Here is a tiny trained network, its code and every weight. The questions are about switching its units off for an input and a target symbol, where a switched-off unit gives its printed mean instead of its output.

import numpy as np


def w(rows, s, z=0):
    codes = np.array(rows[::2]) - 128.0
    scale = np.full(codes.shape[1], s)
    scale[-1] = z or s
    return codes * scale


def norm(h):
    return h / np.sqrt((h * h).mean(-1, keepdims=True) + 1e-5)


def f(y):
    return y / 2 * (1 + np.tanh(0.7978845608 * (y + 0.044715 * y**3)))


def softmax(a):
    e = np.exp(a - a.max(-1, keepdims=True))
    return e / e.sum(-1, keepdims=True)


def log_softmax(a):
    a = a - a.max(-1, keepdims=True)
    return a - np.log(np.exp(a).sum(-1, keepdims=True))


def net(x, mask):
    ids = ['Παβγεζθλμστφψω'.index(c) for c in x.split()]
    T = len(ids)
    res = E[ids] + P[:T]
    u = 0
    for l in range(3):
        q, k, v = (norm(res) @ M[l].T for M in (Q, K, V))
        z = softmax(np.where(np.tri(T) > 0, q @ k.T / 2**0.5, -1e9)) @ v
        res = res + np.where(mask[u], z, O[l][:, -1]) @ O[l][:, :-1]
        u += 1
        y = f(norm(res) @ A[l][:, :-1].T + A[l][:, -1])
        res = res + np.where(mask[u : u + 12], y, B[l][:, -1]) @ B[l][:, :-1]
        u += 12
    return log_softmax(norm(res)[-1] @ U[:, :-1].T + U[:, -1])


Q, K, V, O, A, B = {}, {}, {}, {}, {}, {}
E = w([
[141,135,56,162,113,29],'Π',
[80,225,122,104,73,192],'α',
[149,156,141,148,164,148],'β',
[168,215,92,6,114,53],'γ',
[146,155,140,137,159,158],'ε',
[170,123,168,63,130,60],'ζ',
[139,54,163,138,77,139],'θ',
[66,127,140,91,198,218],'λ',
[143,73,99,199,119,98],'μ',
[150,170,130,151,138,135],'σ',
[104,225,43,202,128,141],'τ',
[107,105,72,130,108,192],'φ',
[133,141,144,140,180,146],'ψ',
[146,169,138,153,141,131],'ω',
],0.0015)
P = w([
[255,145,123,89,121,196],'0',
[206,167,129,89,117,174],'1',
[178,163,136,98,120,168],'2',
[152,170,136,102,123,168],'3',
[131,168,134,103,125,162],'4',
[109,169,129,109,122,159],'5',
[88,174,132,116,125,152],'6',
[66,172,132,122,126,137],'7',
[42,177,129,130,131,128],'8',
[38,177,135,127,132,135],'9',
],0.00073)
Q[0] = w([
[147,134,243,4,74,143],'0.h1',
[65,85,172,241,109,219],'0.h1',
],0.0033)
K[0] = w([
[99,166,240,2,102,172],'0.h1',
[169,23,187,189,46,183],'0.h1',
],0.0034)
V[0] = w([
[130,2,163,186,68,109],'0.h1',
[141,115,89,65,87,110],'0.h1',
],0.0017)
O[0] = w([
[44,218,68,10,83,51,10],'0.h1',
[65,55,140,183,112,197,145],'0.h1',
],0.0012)
A[0] = w([
[57,108,94,90,66,4,108],'0.n1',
[138,165,126,153,42,66,161],'0.n2',
[77,103,164,149,120,146,3],'0.n3',
[126,143,129,135,108,133,123],'0.n4',
[140,143,38,188,167,181,92],'0.n5',
[218,91,151,90,186,118,91],'0.n6',
[88,80,169,193,180,143,83],'0.n7',
[76,172,158,140,249,106,162],'0.n8',
[128,128,128,128,128,128,128],'0.n9',
[128,128,128,128,128,128,128],'0.n10',
[128,128,128,128,128,128,128],'0.n11',
[134,171,142,158,98,100,151],'0.n12',
],0.002,0.0018)
B[0] = w([
[113,144,180,126,228,247,68],'0.n1',
[139,45,112,108,206,201,177],'0.n2',
[137,253,104,81,142,39,1],'0.n3',
[126,112,140,123,143,122,134],'0.n4',
[113,128,222,47,131,159,179],'0.n5',
[42,218,96,172,80,128,120],'0.n6',
[181,203,76,75,48,113,85],'0.n7',
[193,82,132,154,61,198,210],'0.n8',
[128,128,128,128,128,128,128],'0.n9',
[128,128,128,128,128,128,128],'0.n10',
[128,128,128,128,128,128,128],'0.n11',
[137,64,128,109,163,183,178],'0.n12',
],0.0014,0.00075)
Q[1] = w([
[81,100,94,56,122,2],'1.h1',
[176,122,173,193,155,245],'1.h1',
],0.0086)
K[1] = w([
[255,127,138,82,121,153],'1.h1',
[5,103,127,170,129,100],'1.h1',
],0.006)
V[1] = w([
[153,241,69,85,193,98],'1.h1',
[121,200,248,81,43,96],'1.h1',
],0.0017)
O[1] = w([
[75,8,133,205,86,239,50],'1.h1',
[187,57,155,16,56,214,8],'1.h1',
],0.0014,0.0012)
A[1] = w([
[150,73,139,75,92,188,6],'1.n1',
[56,34,45,98,95,192,106],'1.n2',
[126,4,155,182,105,117,177],'1.n3',
[81,70,116,127,181,77,35],'1.n4',
[163,180,137,128,132,124,158],'1.n5',
[124,58,156,14,106,123,82],'1.n6',
[155,63,68,127,182,35,120],'1.n7',
[166,154,61,106,112,50,140],'1.n8',
[104,159,69,130,141,146,156],'1.n9',
[173,133,91,148,93,92,143],'1.n10',
[112,152,100,111,150,126,96],'1.n11',
[177,101,102,154,106,88,122],'1.n12',
],0.0026,0.0018)
B[1] = w([
[86,249,172,219,170,106,37],'1.n1',
[136,99,200,137,169,25,84],'1.n2',
[117,169,5,13,96,144,152],'1.n3',
[154,224,151,133,176,133,16],'1.n4',
[89,82,111,84,115,83,254],'1.n5',
[159,128,39,225,223,173,89],'1.n6',
[145,205,95,51,122,172,131],'1.n7',
[116,91,136,71,56,199,151],'1.n8',
[167,47,129,144,90,130,212],'1.n9',
[74,69,170,97,107,140,159],'1.n10',
[157,130,163,160,104,150,108],'1.n11',
[64,91,186,90,102,157,125],'1.n12',
],0.0016,0.00074)
Q[2] = w([
[137,98,225,212,56,255],'2.h1',
[148,72,249,238,55,181],'2.h1',
],0.0066)
K[2] = w([
[3,141,129,150,132,122],'2.h1',
[15,127,119,144,139,102],'2.h1',
],0.0073)
V[2] = w([
[195,41,130,123,145,65],'2.h1',
[77,18,151,131,250,137],'2.h1',
],0.0014)
O[2] = w([
[166,61,113,183,108,7,253],'2.h1',
[129,33,165,96,155,161,10],'2.h1',
],0.0018,0.00027)
A[2] = w([
[105,133,129,128,86,109,96],'2.n1',
[101,161,240,144,200,138,92],'2.n2',
[155,116,115,134,159,120,222],'2.n3',
[153,224,91,57,133,194,84],'2.n4',
[162,193,69,181,98,45,39],'2.n5',
[149,27,143,140,169,8,76],'2.n6',
[67,154,116,123,116,99,1],'2.n7',
[122,152,169,212,167,69,48],'2.n8',
[154,135,189,7,103,62,88],'2.n9',
[100,103,145,254,135,148,41],'2.n10',
[179,97,169,134,130,165,207],'2.n11',
[75,83,97,65,49,97,136],'2.n12',
],0.0027,0.0007)
B[2] = w([
[161,139,124,141,131,126,104],'2.n1',
[142,86,133,74,89,152,74],'2.n2',
[107,148,144,96,135,104,209],'2.n3',
[109,84,145,129,72,100,254],'2.n4',
[99,95,154,62,139,149,166],'2.n5',
[70,150,162,170,69,117,177],'2.n6',
[170,132,151,170,146,141,43],'2.n7',
[204,89,172,103,134,125,74],'2.n8',
[143,83,4,108,115,158,166],'2.n9',
[158,77,50,121,122,125,145],'2.n10',
[81,145,127,91,163,95,242],'2.n11',
[197,105,143,82,119,147,198],'2.n12',
],0.0023,0.00069)
U = w([
[157,99,46,35,59,121,210],'Π',
[17,201,88,97,174,61,110],'α',
[69,170,162,157,222,59,136],'β',
[165,194,160,152,175,144,128],'γ',
[105,103,35,254,156,203,108],'ε',
[213,26,138,164,168,128,115],'ζ',
[49,40,192,74,203,223,108],'θ',
[179,185,164,159,184,105,137],'λ',
[213,88,242,59,126,117,139],'μ',
[187,198,148,158,79,93,96],'σ',
[123,123,144,127,126,138,2],'τ',
[73,46,192,194,36,45,151],'φ',
[58,215,184,141,34,228,112],'ψ',
[174,194,137,168,89,107,78],'ω',
],0.0082,0.0035)

Each question gives the input, a string of symbols that net reads in full, and the target symbol t.
The units are the heads (2 rows each of Q, K, V and O) and the neurons (one row each of A and B). Each row of codes is followed by its name. A weight is (code - 128) times the scale printed after its matrix; where a second scale follows, it is the last column's (O, A, B and U).
mask holds one flag per unit, layer by layer, with each layer's heads first. A switched-off unit (its flag False) gives its mean, the last column of its rows in O or B, instead of its output. The means were averaged over made-up inputs and are rounded, as every weight is.
A unit's drop is (log p(t) with every unit on - log p(t) with that unit switched off) / (log p(t) with every unit on - log p(t) with every unit switched off).
The circuit of an input: a set's keep is (log p(t) with only the set's units on - log p(t) with every unit switched off) / (log p(t) with every unit on - log p(t) with every unit switched off). Starting from the 12 units with the biggest drops (on a tie, the unit counted first), units are removed one at a time, each time the one whose removal leaves the highest keep (on an exact tie, the one counted first), for as long as the keep stays at least 0.8.
circuit, biggest first: the units of the circuit, biggest drop first
unit that matters most: the unit with the biggest drop
top k neurons: the k neurons with the biggest drops, biggest first
drop of u: that unit's drop, to one decimal
input γ ψ μ ψ β, target μ: unit that matters most : 2.n8
input ψ λ β, target θ: top 2 neurons : 2.n11, 1.n7
input μ γ β ζ θ ζ θ ε ω, target Π: top 2 neurons : 0.n8, 2.n9
input γ ζ τ β, target ε: circuit, biggest first : 1.h1, 2.n10
input θ θ β λ μ μ, target α: top 2 neurons : 0.n1, 1.n7
input θ τ Π, target Π: circuit, biggest first : 1.n7, 1.n8
input Π τ β γ ε ζ σ α θ, target Π: top 2 neurons : 1.n3, 2.n12
input ζ θ τ σ, target ε: top 4 neurons : 1.n7, 2.n10, 2.n6, 1.n2
input θ Π σ τ θ ω τ Π γ σ, target ζ: circuit, biggest first : 2.n10, 2.n8
input τ γ μ β γ γ γ φ, target φ: circuit, biggest first : 1.n2, 2.n6
input μ τ μ β γ β γ ω α γ, target β: top 2 neurons : 1.n6, 1.n3
input θ θ τ ζ θ ψ, target Π: top 3 neurons : 0.n8, 2.n9, 0.n2
input λ Π θ ω γ ζ γ Π ε, target ζ: top 2 neurons : 2.n8, 2.n10
input Π β λ β, target θ: top 3 neurons : 1.n7, 2.n11, 1.n6
input γ σ γ, target α: top 4 neurons : 1.n6, 1.n1, 0.n7, 1.n3
input ε ψ μ ζ ω μ ω, target μ: circuit, biggest first : 2.n8
input ε γ ω σ τ λ γ λ σ Π, target Π: top 2 neurons : 1.n3, 1.n7
input γ σ λ α σ ψ β, target ψ: top 2 neurons : 0.n8, 0.n7
input τ λ Π α ε, target ψ: top 3 neurons : 1.n6, 2.n9, 0.n1
input β θ φ φ ε ζ γ τ θ, target α: unit that matters most : 1.n3
input θ ε λ Π β τ γ θ β ε, target Π: top 2 neurons : 2.n9, 0.n8
input ω γ θ ε τ θ ζ Π φ θ, target β: top 3 neurons : 1.n6, 0.n1, 1.n3
input σ ζ α τ ζ α β, target ψ: drop of 1.n2 : 0.0
input φ γ Π θ γ, target α: drop of 2.n7 : 0.1
input α γ ε σ, target ψ: drop of 2.n12 : 0.2
input σ ω σ μ Π ζ ψ μ γ ψ, target μ: drop of 2.n8 : 0.6
input μ γ φ ε, target φ: unit that matters most : 2.h1
